Below is a small trained network, with its code and all its weights. Each question gives an input and a class and asks what happens when units are switched off, that is, made to give their printed mean instead of their output.

import numpy as np


def w(rows, s, z=0):
    codes = np.array(rows[::2]) - 128.0
    scale = np.full(codes.shape[1], s)
    scale[-1] = z or s
    return codes * scale


def norm(h):
    return h / np.sqrt((h * h).mean(-1, keepdims=True) + 1e-5)


def f(y):
    return np.maximum(y, 0)


def log_softmax(a):
    a = a - a.max(-1, keepdims=True)
    return a - np.log(np.exp(a).sum(-1, keepdims=True))


def net(x, mask):
    res = np.array(x, float).reshape(1, 8) / 4 @ E
    u = 0
    for l in range(3):
        y = f(norm(res) @ A[l][:, :-1].T + A[l][:, -1])
        res = res + np.where(mask[u : u + 6], y, B[l][:, -1]) @ B[l][:, :-1]
        u += 6
    return log_softmax(norm(res)[-1] @ U[:, :-1].T + U[:, -1])


A, B = {}, {}
E = w([
[201,147,112,116,104,200,232,78,144,66,160],'x0',
[129,128,121,135,114,126,119,131,126,124,131],'x1',
[125,121,115,122,129,124,123,125,139,127,126],'x2',
[162,97,224,54,139,109,58,127,73,7,147],'x3',
[135,25,120,143,97,111,105,3,123,168,151],'x4',
[89,108,201,66,75,252,104,151,158,161,95],'x5',
[61,130,108,186,117,166,101,105,119,55,120],'x6',
[59,71,145,107,94,77,224,167,83,105,89],'x7',
],0.0063)
A[0] = w([
[18,129,60,213,113,204,74,88,104,12,121,125],'0.n1',
[124,113,158,60,44,235,87,148,153,182,41,2],'0.n2',
[217,124,84,12,152,96,148,125,124,218,110,93],'0.n3',
[141,117,120,111,121,119,109,153,137,171,121,46],'0.n4',
[212,212,118,168,182,200,2,86,166,156,172,63],'0.n5',
[169,166,104,165,146,50,128,115,109,101,108,9],'0.n6',
],0.0062,0.0064)
B[0] = w([
[254,150,230,108,136,69,163,175,179,239,139,246],'0.n1',
[34,147,150,181,185,175,127,83,156,90,231,207],'0.n2',
[188,165,231,231,120,120,138,154,173,132,102,201],'0.n3',
[136,157,154,143,159,161,118,148,76,145,147,132],'0.n4',
[32,6,110,112,25,55,235,207,118,62,71,253],'0.n5',
[51,146,138,183,161,144,115,117,123,123,213,148],'0.n6',
],0.0072,0.0048)
A[1] = w([
[112,248,94,100,181,163,137,240,148,56,88,15],'1.n1',
[135,127,108,191,149,70,155,138,106,129,120,144],'1.n2',
[173,156,51,129,191,81,113,113,86,119,160,12],'1.n3',
[169,124,165,56,137,124,27,106,83,2,133,1],'1.n4',
[177,142,176,162,124,113,113,117,144,117,114,130],'1.n5',
[239,134,66,102,124,236,199,99,149,47,154,61],'1.n6',
],0.008,0.0046)
B[1] = w([
[151,35,117,86,124,86,123,2,180,180,144,210],'1.n1',
[116,132,158,89,111,205,107,130,146,78,161,254],'1.n2',
[100,141,151,130,159,173,123,94,153,82,159,156],'1.n3',
[175,126,29,102,154,194,165,183,77,186,112,223],'1.n4',
[158,120,122,89,135,107,148,127,124,169,167,208],'1.n5',
[49,215,160,135,94,65,70,119,56,162,90,223],'1.n6',
],0.0099,0.005)
A[2] = w([
[85,100,109,120,178,96,9,163,136,167,94,15],'2.n1',
[109,159,71,167,148,155,135,112,142,152,101,5],'2.n2',
[118,153,36,198,132,172,155,116,168,196,89,52],'2.n3',
[165,141,74,177,182,45,142,120,119,74,151,113],'2.n4',
[80,153,158,148,166,196,108,118,142,92,144,68],'2.n5',
[98,99,150,104,97,106,174,142,101,85,73,112],'2.n6',
],0.011,0.0031)
B[2] = w([
[132,255,87,175,91,111,198,56,81,96,119,229],'2.n1',
[156,125,109,54,130,136,140,153,85,111,139,155],'2.n2',
[200,89,109,66,197,145,66,178,38,53,119,231],'2.n3',
[32,104,196,137,131,226,33,164,170,133,77,208],'2.n4',
[130,138,102,148,169,102,106,141,149,83,220,198],'2.n5',
[126,114,33,198,93,94,116,172,207,93,139,253],'2.n6',
],0.0084,0.0045)
U = w([
[182,114,76,68,161,173,110,190,58,127,94,106],'0',
[136,137,116,126,118,101,120,125,153,138,166,254],'1',
[42,146,179,123,147,227,88,123,171,98,164,103],'2',
[91,79,89,139,87,83,168,162,161,90,82,96],'3',
[107,239,120,161,100,71,128,83,82,130,75,88],'4',
[206,139,225,145,151,101,129,170,181,177,99,65],'5',
[143,132,108,122,140,102,136,127,146,136,172,180],'6',
[143,60,89,104,134,103,91,2,147,155,120,116],'7',
],0.01,0.0092)

Each question gives the input, the list of numbers given to net, and the class t.
The units are the neurons (one row each of A and B). Each row of codes is followed by its name. A weight is (code - 128) times the scale printed after its matrix; where a second scale follows, it is the last column's (A, B and U).
mask holds one flag per neuron, layer by layer. A switched-off neuron (its flag False) gives its mean, the last column of its row in B, instead of its output. The means were averaged over made-up inputs and are rounded, as every weight is.
A unit's drop is (log p(t) with every unit on - log p(t) with that unit switched off) / (log p(t) with every unit on - log p(t) with every unit switched off).
The circuit of an input: a set's keep is (log p(t) with only the set's units on - log p(t) with every unit switched off) / (log p(t) with every unit on - log p(t) with every unit switched off). Starting from the 12 units with the biggest drops (on a tie, the unit counted first), units are removed one at a time, each time the one whose removal leaves the highest keep (on an exact tie, the one counted first), for as long as the keep stays at least 0.8.
units of the circuit, in order: the units of the circuit, biggest drop first
top k neurons: the k neurons with the biggest drops, biggest first
top k neurons in layer l: the k neurons of layer l with the biggest drops, biggest first
input [-5,-6,6,-8,1,5,4,2], class 0: units of the circuit, in order -> (2.n3)
input [2,0,-5,6,0,-3,-6,6], class 0: top 4 neurons -> (0.n5, 1.n4, 0.n1, 1.n1)
input [-8,3,1,4,-8,-1,-8,6], class 4: units of the circuit, in order -> (2.n1, 0.n5)
input [-7,-3,-2,-3,2,-4,-4,5], class 4: units of the circuit, in order -> (0.n5, 2.n1)
input [3,3,7,3,6,-5,-8,7], class 5: units of the circuit, in order -> (0.n3, 0.n5)
input [-3,7,7,-6,4,-8,-1,-2], class 2: top 2 neurons in layer 1 -> (1.n4, 1.n3)
input [-1,2,5,-3,-8,-7,-8,3], class 5: top 3 neurons -> (0.n3, 0.n2, 1.n1)
input [-1,-6,4,1,1,5,6,1], class 1: units of the circuit, in order -> (0.n2, 0.n1)
input [-7,-4,-3,-5,-6,2,2,-1], class 4: top 2 neurons -> (2.n1, 1.n4)
input [-6,4,-4,-2,-2,4,-4,2], class 4: top 3 neurons -> (2.n1, 1.n2, 0.n5)
input [-7,2,7,3,-8,-4,-6,1], class 7: units of the circuit, in order -> (1.n1, 0.n1)
input [6,-5,1,4,2,2,6,-3], class 4: top 2 neurons -> (1.n6, 0.n3)
input [-1,-2,7,1,-5,5,1,-4], class 6: units of the circuit, in order -> (2.n4, 2.n5)
input [-6,3,0,-4,-8,5,5,0], class 7: units of the circuit, in order -> (1.n1)
input [5,1,0,2,-4,-2,4,0], class 4: top 4 neurons -> (1.n6, 0.n3, 0.n5, 2.n3)
input [8,0,-4,-5,6,1,8,-2], class 4: top 2 neurons in layer 1 -> (1.n6, 1.n4)
input [7,3,-4,-8,-1,8,5,-5], class 0: top 2 neurons in layer 1 -> (1.n2, 1.n3)
input [0,1,3,2,-7,-3,4,0], class 7: top 2 neurons -> (1.n1, 0.n3)
input [7,-2,1,5,-3,1,-5,-4], class 4: top 2 neurons -> (1.n6, 0.n1)
input [-7,6,0,-1,-2,3,-6,-4], class 4: units of the circuit, in order -> (2.n1)
input [6,-7,-8,2,7,4,-8,-3], class 5: top 3 neurons -> (0.n3, 2.n1, 1.n1)
input [-2,4,-4,7,5,-7,1,0], class 0: top 2 neurons -> (1.n4, 0.n2)
input [7,-6,5,-7,-1,-6,1,-6], class 0: top 2 neurons in layer 0 -> (0.n5, 0.n2)
input [5,2,3,-5,8,-8,-1,-8], class 2: top 3 neurons -> (2.n4, 1.n4, 1.n1)
input [-4,3,6,-8,3,-1,-4,7], class 0: units of the circuit, in order -> (2.n3, 0.n5)
input [-6,2,7,-7,2,0,5,7], class 0: top 2 neurons in layer 1 -> (1.n6, 1.n1)
input [-3,-3,-7,0,3,2,-7,4], class 5: top 2 neurons -> (0.n3, 0.n5)
input [3,1,-3,-4,3,-3,-7,-1], class 5: top neuron -> (0.n3)
input [8,1,5,-4,6,-3,-5,0], class 4: top 2 neurons -> (1.n6, 0.n1)
input [-7,-2,0,2,4,-5,4,2], class 4: top 4 neurons in layer 0 -> (0.n5, 0.n2, 0.n1, 0.n3)
